[[130 125 135 149 150 149 145 153 143]
 [ 99 141 130 132 117 110 113 129 143]
 [123 124 108 110 108 101 111 106 118]
 [121 122 129 117 124 120 127 126 125]
 [145 105 112 124 135 138 136 125 113]
 [133 124 127 137 134 146 130 131 120]
 [132 114 130 124 140 130 144 141 134]]
->
[[153 143 130 125 135 149 150 149 145]
 [129 143  99 141 130 132 117 110 113]
 [106 118 123 124 108 110 108 101 111]
 [126 125 121 122 129 117 124 120 127]
 [125 113 145 105 112 124 135 138 136]
 [131 120 133 124 127 137 134 146 130]
 [141 134 132 114 130 124 140 130 144]]

[[117 142 140 119 110]
 [125 131 150 116 102]
 [111  98 114 100 120]
 [147 111 126 141 144]
 [150 112 154 154 131]]
->
[[119 110 117 142 140]
 [116 102 125 131 150]
 [100 120 111  98 114]
 [141 144 147 111 126]
 [154 131 150 112 154]]

[[130 129 109 135 128 112 135 103 150 113 106 132]
 [155 146 125 116 147 112 138 101 110 143 147 147]
 [142 121 122 135 132 143 113 121 114 125 141 126]]
->
[[106 132 130 129 109 135 128 112 135 103 150 113]
 [147 147 155 146 125 116 147 112 138 101 110 143]
 [141 126 142 121 122 135 132 143 113 121 114 125]]

[[126 121 132 134 121 133 133]
 [130 136 131 128 137 133 130]
 [131 121 124 132 157 136 122]
 [127 123 127 136 120 129 129]
 [130 126 130 114 125 125 131]
 [123 133 127 131 114 121 130]]
->
[[133 133 126 121 132 134 121]
 [133 130 130 136 131 128 137]
 [136 122 131 121 124 132 157]
 [129 129 127 123 127 136 120]
 [125 131 130 126 130 114 125]
 [121 130 123 133 127 131 114]]

[[129 128 130 127 127 127]
 [127 126 127 127 126 125]
 [136 127 132 138 126 127]
 [131 125 132 138 125 121]
 [120 142 115 100 140 143]
 [130 128 132 125 130 126]
 [124 134 121 105 139 144]
 [131 125 129 133 128 127]
 [129 124 129 133 122 123]]
->
[[127 127 129 128 130 127]
 [126 125 127 126 127 127]
 [126 127 136 127 132 138]
 [125 121 131 125 132 138]
 [140 143 120 142 115 100]
 [130 126 130 128 132 125]
 [139 144 124 134 121 105]
 [128 127 131 125 129 133]
 [122 123 129 124 129 133]]

[[114 153 154 151 116 113 112]
 [142 103 102 105 141 143 144]
 [142 105 104 109 139 141 145]]
->
[[113 112 114 153 154 151 116]
 [143 144 142 103 102 105 141]
 [141 145 142 105 104 109 139]]
---
[[136 106 135]
 [127 126 127]
 [126 125 126]
 [141 156 100]
 [139 151 105]]
->
[[127 126 127]
 [126 125 126]]

[[119 139 155]
 [114 128 151]
 [139 120 144]
 [102 146 149]
 [135 136 121]]
->
[[114 128 151]
 [139 120 144]]

[[118 131 118 120 112]
 [116 133 116 121 112]
 [145 131 154 121 151]
 [119 129 119 118 112]]
->
[[116 133 116]
 [145 131 154]]

[[128 127 128 119 106]
 [126 141 129 150 137]
 [129 117 130 122 108]
 [122 122 128 104 129]]
->
[[126 141 129]
 [129 117 130]]

[[130 126 129 127]
 [130 113 137 149]
 [123 133 123 118]]
->
[[130 113 137]
 [123 133 123]]

[[102 150 147 145 109]
 [102 150 147 145 109]
 [154 150 147 145 109]
 [102 150 147 145 109]]
->
[[102 150 147]
 [154 150 147]]

[[126 132 131]
 [147 115  99]
 [112 138 155]]
->
[[147 115  99]
 [112 138 155]]

[[130 127 135 127 125]
 [131 130 109 127 124]
 [114 118 142 118 126]
 [129 129 144 133 128]
 [106 117 124 119 113]]
->
[[131 130 109]
 [114 118 142]]
---
[[127 128 130 128 136 130 123]
 [129 128 129 129 129 129 131]
 [128 129 130 129 134 130 124]
 [129 129 132 129 137 130 129]
 [125 125 124 124 137 124 123]
 [131 132 135 132 119 131 127]
 [129 129 131 129 130 128 128]
 [128 128 130 128 133 128 124]
 [132 128 127 125 105 116 134]
 [128 128 133 129 143 131 127]]
->
[[127 130 136 123]
 [129 129 129 131]
 [128 130 134 124]
 [129 132 137 129]
 [125 124 137 123]
 [131 135 119 127]
 [129 131 130 128]
 [128 130 133 124]
 [132 127 105 134]
 [128 133 143 127]]

[[108 103 137]
 [129 147 123]
 [129 146 123]
 [128 146 123]
 [128 147 123]
 [108 103 137]
 [129 147 123]
 [128 146 123]
 [129 147 123]
 [131 147 125]
 [108 103 139]
 [128 146 123]]
->
[[108 137]
 [129 123]
 [129 123]
 [128 123]
 [128 123]
 [108 137]
 [129 123]
 [128 123]
 [129 123]
 [131 125]
 [108 139]
 [128 123]]

[[122 121 134 143 138 136 130 130 133 139 139 128 131 130]
 [128 125 126 134 120 107 127 126 130 118 108 130 120 126]
 [134 134 120 125 132 128 125 126 123 117 128 131 118 134]
 [118 124 131 118 126 123 129 126 116 132 122 120 127 121]
 [124 124 136 131 130 143 132 132 140 138 136 127 135 126]
 [140 137 132 125 128 128 127 128 121 124 129 124 127 131]]
->
[[122 134 138 130 133 139 131]
 [128 126 120 127 130 108 120]
 [134 120 132 125 123 128 118]
 [118 131 126 129 116 122 127]
 [124 136 130 132 140 136 135]
 [140 132 128 127 121 129 127]]

[[120 140 145 112 117 123 147]
 [146 117 121 149 128 131 119]
 [138 131 136 132 126 121 132]
 [129 131 141 121 120 125 140]
 [129 137 132 122 128 119 135]]
->
[[120 145 117 147]
 [146 121 128 119]
 [138 136 126 132]
 [129 141 120 140]
 [129 132 128 135]]

[[128 135 125 128 141 128]
 [128 144 125 126 143 129]
 [124 121 134 128 131 127]
 [130 106 129 127 153 126]
 [120 123 118 128 123 129]]
->
[[128 125 141]
 [128 125 143]
 [124 134 131]
 [130 129 153]
 [120 118 123]]

[[120 117 135 127 137 151 120 151 138 118 142 127 117 119]
 [128 133 120 118 125 137 115 134 122 130 136 116 136 132]
 [129 135 118 112 123 137 115 135 121 132 139 110 138 133]
 [122 118 137 137 136 136 134 136 138 120 132 138 116 119]
 [121 120 139 138 137 136 130 136 137 121 129 139 118 121]
 [132 129 129 133 125 111 139 113 127 130 116 135 127 129]]
->
[[120 135 137 120 138 142 117]
 [128 120 125 115 122 136 136]
 [129 118 123 115 121 139 138]
 [122 137 136 134 138 132 116]
 [121 139 137 130 137 129 118]
 [132 129 125 139 127 116 127]]
---
[[119 118 135]
 [113 106 135]
 [137 124 124]
 [125 135 116]
 [127 130 121]
 [128 117 133]
 [124 133 137]
 [139 137 132]
 [130 145 140]
 [135 119 112]
 [126 139 125]
 [132 134 120]]
->
[[132 134 120]
 [119 118 135]
 [113 106 135]
 [137 124 124]
 [125 135 116]
 [127 130 121]
 [128 117 133]
 [124 133 137]
 [139 137 132]
 [130 145 140]
 [135 119 112]
 [126 139 125]]

[[107 124 127 142]
 [116 115 108 141]
 [148 122 128 136]
 [155 150 144 146]]
->
[[155 150 144 146]
 [107 124 127 142]
 [116 115 108 141]
 [148 122 128 136]]

[[132 146]
 [132 141]
 [132 140]
 [135 145]
 [133 140]
 [134 149]
 [131 138]]
->
[[131 138]
 [132 146]
 [132 141]
 [132 140]
 [135 145]
 [133 140]
 [134 149]]

[[107 118]
 [119 132]
 [124 138]
 [116 103]
 [141 144]
 [124 140]
 [120 144]
 [156 102]]
->
[[156 102]
 [107 118]
 [119 132]
 [124 138]
 [116 103]
 [141 144]
 [124 140]
 [120 144]]

[[129 129 127 128 129 148 141 128 128 128 128 128 128 128 128 127]
 [149 136 129 128 128 128 128 128 128 128 128 128 128 128 129 133]
 [129 129 129 129 144 147 129 128 128 128 127 128 128 128 128 127]
 [129 128 128 128 128 128 128 128 128 128 128 129 146 141 129 128]
 [132 129 128 128 128 128 128 128 128 128 129 129 129 128 133 151]]
->
[[132 129 128 128 128 128 128 128 128 128 129 129 129 128 133 151]
 [129 129 127 128 129 148 141 128 128 128 128 128 128 128 128 127]
 [149 136 129 128 128 128 128 128 128 128 128 128 128 128 129 133]
 [129 129 129 129 144 147 129 128 128 128 127 128 128 128 128 127]
 [129 128 128 128 128 128 128 128 128 128 128 129 146 141 129 128]]

[[109 113 144 151 147 118 112 122 152 152 134 108]
 [147 151 137 107 109 132 153 146 117 101 123 116]
 [128 111 108 138 151 138 117 108 124 141 150 128]
 [114 111 134 150 146 128 102 114 139 151 138 128]
 [118 101 122 140 149 127 106 113 121 155 144 124]]
->
[[118 101 122 140 149 127 106 113 121 155 144 124]
 [109 113 144 151 147 118 112 122 152 152 134 108]
 [147 151 137 107 109 132 153 146 117 101 123 116]
 [128 111 108 138 151 138 117 108 124 141 150 128]
 [114 111 134 150 146 128 102 114 139 151 138 128]]

[[140 119 136 112 152 108 138 125]
 [140 119 134 122 126 145 101 137]
 [139 126 109 140 132 117 134 127]
 [139 135 122 109 145 130 131 124]
 [140 121 127 134 113 129 144 113]
 [140 120 129 129 114 148 131 110]
 [140 122 123 135 127 113 133 153]]
->
[[140 122 123 135 127 113 133 153]
 [140 119 136 112 152 108 138 125]
 [140 119 134 122 126 145 101 137]
 [139 126 109 140 132 117 134 127]
 [139 135 122 109 145 130 131 124]
 [140 121 127 134 113 129 144 113]
 [140 120 129 129 114 148 131 110]]

[[129 128]
 [129 127]
 [128 109]
 [128 109]
 [130 109]
 [130  99]
 [130 111]]
->
[[130 111]
 [129 128]
 [129 127]
 [128 109]
 [128 109]
 [130 109]
 [130  99]]
